14  13  47  16  32  24  -25  27  -34  -18  -21  -12
24  19  -27  -6  -21  -6  5  -11  41  20  5  -25
=>
14  47  32  -25  -34  -21
24  -27  -21  5  41  5

-26  13  7  -38  12  4  21  2
10  -7  4  13  25  8  12  6
-19  7  23  17  32  -10  21  -44
35  0  10  14  4  3  15  -1
-19  11  13  -2  20  -12  -7  16
-26  -4  6  -35  9  16  19  -4
35  -12  23  17  32  16  -20  -39
-21  13  6  -16  23  15  -21  16
=>
-26  7  12  21
10  4  25  12
-19  23  32  21
35  10  4  15
-19  13  20  -7
-26  6  9  19
35  23  32  -20
-21  6  23  -21

-19  -27  9  -25  -11  24  25  25
-18  -29  9  -21  -8  26  30  30
-16  12  31  -6  42  9  -10  -45
-11  -22  5  -20  -11  17  24  17
40  21  -38  41  -22  -34  -21  5
41  17  -36  42  -26  -30  -17  -5
-23  -38  3  -29  -13  24  37  37
1  2  0  2  1  0  -1  0
38  18  -31  38  -23  -36  -24  3
-10  10  23  -7  38  8  -6  -48
-9  15  17  -3  30  -1  -13  -31
46  20  -32  44  -23  -39  -18  3
=>
-19  9  -11  25
-18  9  -8  30
-16  31  42  -10
-11  5  -11  24
40  -38  -22  -21
41  -36  -26  -17
-23  3  -13  37
1  0  1  -1
38  -31  -23  -24
-10  23  38  -6
-9  17  30  -13
46  -32  -23  -18

-8  -48  -11  36  33  -13  -16
-28  -37  -29  39  31  14  9
-54  -21  -52  48  37  41  31
=>
-8  -11  33  -16
-28  -29  31  9
-54  -52  37  31

-14  -15  0  5
6  3  11  10
-20  -18  -12  -7
12  4  36  36
-3  -9  22  25
4  -2  25  26
-15  -18  40  40
-15  -19  13  19
-30  -31  35  37
-55  -55  43  49
-9  -9  -5  -3
-51  -49  -1  8
=>
-14  0
6  11
-20  -12
12  36
-3  22
4  25
-15  40
-15  13
-30  35
-55  43
-9  -5
-51  -1

53  2  -34  -33  25
38  31  -42  -34  -15
-36  16  11  14  -34
=>
53  -34  25
38  -42  -15
-36  11  -34

-13  29  -29  -17  -26  12  31  -3  26  -16  -13  17  34
-14  31  -29  -17  -26  15  32  -3  29  -17  -14  19  37
19  7  -3  -14  -18  -24  19  31  -18  33  15  -26  -30
-10  21  -21  -12  -19  10  22  -3  20  -13  -10  13  25
7  -34  46  40  55  14  -47  -17  -9  -3  11  10  -7
=>
-13  -29  -26  31  26  -13  34
-14  -29  -26  32  29  -14  37
19  -3  -18  19  -18  15  -30
-10  -21  -19  22  20  -10  25
7  46  55  -47  -9  11  -7

16  30  -10  45
-2  1  -2  -6
33  -45  50  -30
17  -32  32  -10
-7  -1  -10  -11
19  35  -14  48
25  -41  57  -34
=>
16  -10
-2  -2
33  50
17  32
-7  -10
19  -14
25  57

27  25  17  5  -8  -18  -26  -26  -23
22  13  -26  -4  28  -6  -25  16  19
29  2  -28  -6  28  9  -27  -11  24
22  -2  -24  -15  12  24  7  -20  -21
44  7  -45  -1  45  -3  -45  9  44
40  -30  -26  43  5  -45  16  37  -35
24  18  -12  -26  -7  23  21  -8  -26
22  -20  1  17  -22  8  13  -23  14
0  23  -28  10  15  -29  19  6  -26
-19  12  16  -15  -14  18  10  -20  -6
=>
27  17  -8  -26  -23
22  -26  28  -25  19
29  -28  28  -27  24
22  -24  12  7  -21
44  -45  45  -45  44
40  -26  5  16  -35
24  -12  -7  21  -26
22  1  -22  13  14
0  -28  15  19  -26
-19  16  -14  10  -6
---
-9  21  18  -15  -20  -2
-18  27  18  3  -10  -34
43  -45  -16  3  -9  40
=>
-20  -2  -9  21  18  -15
-10  -34  -18  27  18  3
-9  40  43  -45  -16  3

17  -23  -41  -36  -24
19  -22  -42  -34  -20
1  -8  -13  -4  0
-16  16  29  28  17
=>
-36  -24  17  -23  -41
-34  -20  19  -22  -42
-4  0  1  -8  -13
28  17  -16  16  29

34  11  19  -37  -33
-15  4  1  -12  39
32  23  49  -30  35
-24  22  11  -36  -29
37  15  3  -39  -33
26  16  -1  -33  37
-21  -18  3  -31  14
33  22  24  -38  35
-23  -3  9  -28  -31
17  -26  5  -29  38
33  -26  21  -40  19
=>
-37  -33  34  11  19
-12  39  -15  4  1
-30  35  32  23  49
-36  -29  -24  22  11
-39  -33  37  15  3
-33  37  26  16  -1
-31  14  -21  -18  3
-38  35  33  22  24
-28  -31  -23  -3  9
-29  38  17  -26  5
-40  19  33  -26  21

22  15  32  54  -26  43  2  16  -7  -13
-42  11  44  -1  -10  -25  -13  -9  11  -6
=>
-7  -13  22  15  32  54  -26  43  2  16
11  -6  -42  11  44  -1  -10  -25  -13  -9

21  21  -10  7  13
-7  0  -23  16  -8
-19  7  -13  52  -19
4  13  10  -8  5
-5  23  5  -8  15
1  8  -32  -13  4
1  -37  -15  31  -8
-4  -2  2  13  10
23  26  -18  -6  -1
32  41  -40  -1  -5
-12  -12  -16  44  -6
8  -3  -19  5  -9
=>
7  13  21  21  -10
16  -8  -7  0  -23
52  -19  -19  7  -13
-8  5  4  13  10
-8  15  -5  23  5
-13  4  1  8  -32
31  -8  1  -37  -15
13  10  -4  -2  2
-6  -1  23  26  -18
-1  -5  32  41  -40
44  -6  -12  -12  -16
5  -9  8  -3  -19

7  11  11  12
-3  -47  -31  -9
10  1  -16  -6
8  5  5  -1
-3  17  2  -8
2  25  16  -7
1  -19  -7  5
-2  4  5  15
-4  19  -5  -7
1  -31  -14  -11
=>
11  12  7  11
-31  -9  -3  -47
-16  -6  10  1
5  -1  8  5
2  -8  -3  17
16  -7  2  25
-7  5  1  -19
5  15  -2  4
-5  -7  -4  19
-14  -11  1  -31

34  -8  19  38  -24  -3  26
-24  11  -11  -11  20  20  -16
-39  10  -23  -35  26  11  -24
18  -5  11  24  -13  0  11
36  2  24  34  -22  -1  15
31  -2  21  45  -17  12  19
=>
-3  26  34  -8  19  38  -24
20  -16  -24  11  -11  -11  20
11  -24  -39  10  -23  -35  26
0  11  18  -5  11  24  -13
-1  15  36  2  24  34  -22
12  19  31  -2  21  45  -17

-3  -3  1  3
-3  1  5  2
11  -13  22  6
-12  -24  43  19
=>
1  3  -3  -3
5  2  -3  1
22  6  11  -13
43  19  -12  -24

7  42  4  -18
-2  16  39  14
-2  41  -14  10
-6  35  -15  26
23  24  31  0
13  37  14  -15
9  17  39  10
0  43  -8  -7
=>
4  -18  7  42
39  14  -2  16
-14  10  -2  41
-15  26  -6  35
31  0  23  24
14  -15  13  37
39  10  9  17
-8  -7  0  43
---
16  -1  10  26  38  18  17  7  33
2  0  5  2  29  35  18  1  2
5  0  7  13  22  19  12  4  12
2  0  2  9  45  6  8  1  2
7  1  5  13  47  14  11  2  10
3  1  6  16  53  3  8  4  9
4  1  1  2  28  0  6  0  1
=>
33  16  -1  10  26  38  18  17  7
2  2  0  5  2  29  35  18  1
12  5  0  7  13  22  19  12  4
2  2  0  2  9  45  6  8  1
10  7  1  5  13  47  14  11  2
9  3  1  6  16  53  3  8  4
1  4  1  1  2  28  0  6  0

2  0
-11  -43
-4  -39
=>
0  2
-43  -11
-39  -4

8  40  24  0  -4
3  47  21  3  -3
-45  12  16  -22  -8
8  39  25  0  -4
1  46  18  1  -4
-27  0  26  -25  -8
=>
-4  8  40  24  0
-3  3  47  21  3
-8  -45  12  16  -22
-4  8  39  25  0
-4  1  46  18  1
-8  -27  0  26  -25

15  -23  -15  43
43  -13  -35  45
7  40  -12  1
-24  -14  -7  57
-11  45  -25  3
43  -23  -22  54
-37  45  -13  13
-41  -4  -7  57
-10  45  -25  6
=>
43  15  -23  -15
45  43  -13  -35
1  7  40  -12
57  -24  -14  -7
3  -11  45  -25
54  43  -23  -22
13  -37  45  -13
57  -41  -4  -7
6  -10  45  -25

19  1  -13  0  -6  1
3  -5  -30  -2  -4  -30
3  22  20  1  8  34
17  11  10  -4  -5  21
-16  30  -18  -3  -4  2
-27  -5  6  -1  3  -4
-1  -25  -13  -1  -5  -46
26  -2  9  2  1  3
19  -11  -9  1  -5  -5
3  -21  8  8  2  -11
-20  -4  5  -3  7  0
=>
1  19  1  -13  0  -6
-30  3  -5  -30  -2  -4
34  3  22  20  1  8
21  17  11  10  -4  -5
2  -16  30  -18  -3  -4
-4  -27  -5  6  -1  3
-46  -1  -25  -13  -1  -5
3  26  -2  9  2  1
-5  19  -11  -9  1  -5
-11  3  -21  8  8  2
0  -20  -4  5  -3  7

0  -1  -3  -1  3  4  -1  -45  -5  6  3  -5  0  0
-8  -1  -1  0  38  32  1  -25  2  7  -7  -11  -1  -4
=>
0  0  -1  -3  -1  3  4  -1  -45  -5  6  3  -5  0
-4  -8  -1  -1  0  38  32  1  -25  2  7  -7  -11  -1
